Below is a small trained network, with its code and all its weights. Each question gives an input and a target symbol and asks what happens when units are switched off, that is, made to give their printed mean instead of their output.

import numpy as np


def w(rows, s, z=0):
    codes = np.array(rows[::2]) - 128.0
    scale = np.full(codes.shape[1], s)
    scale[-1] = z or s
    return codes * scale


def f(y):
    return np.maximum(y, 0)


def softmax(a):
    e = np.exp(a - a.max(-1, keepdims=True))
    return e / e.sum(-1, keepdims=True)


def log_softmax(a):
    a = a - a.max(-1, keepdims=True)
    return a - np.log(np.exp(a).sum(-1, keepdims=True))


def net(x, mask):
    ids = ['αβγδεηθψ'.index(c) for c in x.split()]
    T = len(ids)
    res = E[ids] + P[:T]
    u = 0
    for l in range(2):
        r = res
        for j in range(2):
            rows = slice(2 * j, 2 * j + 2)
            q, k, v = (r @ M[l][rows].T for M in (Q, K, V))
            z = softmax(np.where(np.tri(T) > 0, q @ k.T / 2**0.5, -1e9)) @ v
            o = O[l][rows]
            res = res + np.where(mask[u + j], z, o[:, -1]) @ o[:, :-1]
        u += 2
        y = f(res @ A[l][:, :-1].T + A[l][:, -1])
        res = res + np.where(mask[u : u + 8], y, B[l][:, -1]) @ B[l][:, :-1]
        u += 8
    return log_softmax(res[-1] @ U[:, :-1].T + U[:, -1])


Q, K, V, O, A, B = {}, {}, {}, {}, {}, {}
E = w([
[136,245,163],'α',
[107,120,45],'β',
[159,100,120],'γ',
[23,100,224],'δ',
[96,180,102],'ε',
[89,183,167],'η',
[215,155,69],'θ',
[114,4,77],'ψ',
],0.017)
P = w([
[129,124,94],'0',
[130,129,19],'1',
[159,130,192],'2',
[105,150,103],'3',
[121,134,4],'4',
[158,136,194],'5',
[96,152,121],'6',
],0.014)
Q[0] = w([
[37,99,151],'0.h1',
[74,150,81],'0.h1',
[112,255,182],'0.h2',
[101,210,54],'0.h2',
],0.0087)
K[0] = w([
[84,143,95],'0.h1',
[103,197,114],'0.h1',
[217,255,106],'0.h2',
[59,187,70],'0.h2',
],0.014)
V[0] = w([
[68,161,117],'0.h1',
[65,115,133],'0.h1',
[29,146,97],'0.h2',
[2,109,126],'0.h2',
],0.0063)
O[0] = w([
[86,123,135,212],'0.h1',
[82,140,252,200],'0.h1',
[136,113,80,243],'0.h2',
[179,93,122,252],'0.h2',
],0.011,0.0042)
A[0] = w([
[162,198,183,17],'0.n1',
[207,46,55,169],'0.n2',
[189,43,91,159],'0.n3',
[1,10,55,138],'0.n4',
[11,88,194,254],'0.n5',
[233,80,10,204],'0.n6',
[141,231,120,222],'0.n7',
[147,177,63,157],'0.n8',
],0.0084,0.0067)
B[0] = w([
[114,94,3,132],'0.n1',
[72,103,163,165],'0.n2',
[86,62,156,153],'0.n3',
[133,144,65,207],'0.n4',
[171,119,109,250],'0.n5',
[54,151,147,183],'0.n6',
[216,107,126,163],'0.n7',
[164,194,156,157],'0.n8',
],0.012,0.016)
Q[1] = w([
[198,199,46],'1.h1',
[23,232,80],'1.h1',
[3,186,195],'1.h2',
[126,161,42],'1.h2',
],0.0061)
K[1] = w([
[134,152,50],'1.h1',
[171,192,161],'1.h1',
[52,101,254],'1.h2',
[78,110,79],'1.h2',
],0.0084)
V[1] = w([
[147,3,79],'1.h1',
[149,172,203],'1.h1',
[145,148,184],'1.h2',
[176,13,163],'1.h2',
],0.0046)
O[1] = w([
[185,94,2,225],'1.h1',
[243,196,140,2],'1.h1',
[70,101,87,20],'1.h2',
[8,163,172,74],'1.h2',
],0.0043,0.0025)
A[1] = w([
[89,231,104,254],'1.n1',
[245,169,121,35],'1.n2',
[42,135,75,138],'1.n3',
[66,91,255,177],'1.n4',
[191,69,138,237],'1.n5',
[93,66,175,247],'1.n6',
[234,117,188,85],'1.n7',
[169,248,172,216],'1.n8',
],0.011,0.0034)
B[1] = w([
[147,144,52,210],'1.n1',
[180,69,149,189],'1.n2',
[117,105,208,255],'1.n3',
[252,144,113,201],'1.n4',
[62,75,97,201],'1.n5',
[150,160,131,209],'1.n6',
[55,133,219,185],'1.n7',
[85,204,115,193],'1.n8',
],0.011,0.0093)
U = w([
[1,147,131,110],'α',
[101,222,100,38],'β',
[252,140,29,57],'γ',
[254,121,166,145],'δ',
[118,149,210,254],'ε',
[96,82,234,66],'η',
[148,233,204,106],'θ',
[186,17,24,217],'ψ',
],0.0093,0.0052)

Each question gives the input, a string of symbols that net reads in full, and the target symbol t.
The units are the heads (2 rows each of Q, K, V and O) and the neurons (one row each of A and B). Each row of codes is followed by its name. A weight is (code - 128) times the scale printed after its matrix; where a second scale follows, it is the last column's (O, A, B and U).
mask holds one flag per unit, layer by layer, with each layer's heads first. A switched-off unit (its flag False) gives its mean, the last column of its rows in O or B, instead of its output. The means were averaged over made-up inputs and are rounded, as every weight is.
A unit's drop is (log p(t) with every unit on - log p(t) with that unit switched off) / (log p(t) with every unit on - log p(t) with every unit switched off).
The circuit of an input: a set's keep is (log p(t) with only the set's units on - log p(t) with every unit switched off) / (log p(t) with every unit on - log p(t) with every unit switched off). Starting from the 12 units with the biggest drops (on a tie, the unit counted first), units are removed one at a time, each time the one whose removal leaves the highest keep (on an exact tie, the one counted first), for as long as the keep stays at least 0.8.
units of the circuit, in order: the units of the circuit, biggest drop first
top k neurons: the k neurons with the biggest drops, biggest first
k most important neurons of layer l: the k neurons of layer l with the biggest drops, biggest first
heads that matter: for each layer, one digit per head in row order, 1 if its drop is at least 0.15 and else 0, layers parted by /
input γ γ β β, target α: top 3 neurons	0.n6, 0.n5, 1.n4
input δ δ η ε α, target θ: 3 most important neurons of layer 0	0.n7, 0.n8, 0.n4
input β γ β δ, target ψ: units of the circuit, in order	0.n5, 0.n6, 1.n3
input β δ η δ ψ ε, target ψ: units of the circuit, in order	1.h1, 0.n7, 0.n6, 1.n5
input γ β η, target η: top 4 neurons	0.n4, 1.n7, 0.n7, 0.n6
input η δ β β β θ, target θ: units of the circuit, in order	0.n6, 0.n8, 0.h1, 1.n8
input δ θ θ θ, target β: units of the circuit, in order	0.n6, 0.h1, 0.n8
input δ ε β β γ, target ε: heads that matter	00 / 00
input ψ ψ δ β, target α: 4 most important neurons of layer 1	1.n4, 1.n3, 1.n2, 1.n6
input β δ ε, target η: 2 most important neurons of layer 0	0.n4, 0.n7
input β δ δ ψ α, target θ: 4 most important neurons of layer 0	0.n7, 0.n8, 0.n5, 0.n4
input δ δ β γ, target δ: heads that matter	01 / 00
input δ δ δ β δ β, target δ: heads that matter	01 / 01
input ε β θ, target θ: 2 most important neurons of layer 0	0.n6, 0.n8
input δ ψ δ η ε, target β: 2 most important neurons of layer 0	0.n5, 0.n8
input β δ θ δ θ, target δ: 3 most important neurons of layer 0	0.n3, 0.n2, 0.n6
input ε ψ γ, target ψ: heads that matter	11 / 10
input δ δ β δ δ β, target δ: 4 most important neurons of layer 0	0.n4, 0.n5, 0.n2, 0.n3
input β ε β ψ, target η: heads that matter	00 / 00
input δ β δ, target δ: heads that matter	00 / 01
input α δ δ β η, target γ: 3 most important neurons of layer 1	1.n2, 1.n1, 1.n3
input γ δ δ ε, target γ: most important neuron of layer 0	0.n5
input δ γ δ, target δ: top 3 neurons	1.n4, 0.n4, 0.n7
input β ε δ β η, target γ: 2 most important neurons of layer 0	0.n7, 0.n8
input δ δ β α δ η, target η: top 4 neurons	1.n7, 0.n7, 0.n4, 0.n6
input δ β β β δ, target ψ: 2 most important neurons of layer 0	0.n6, 0.n4
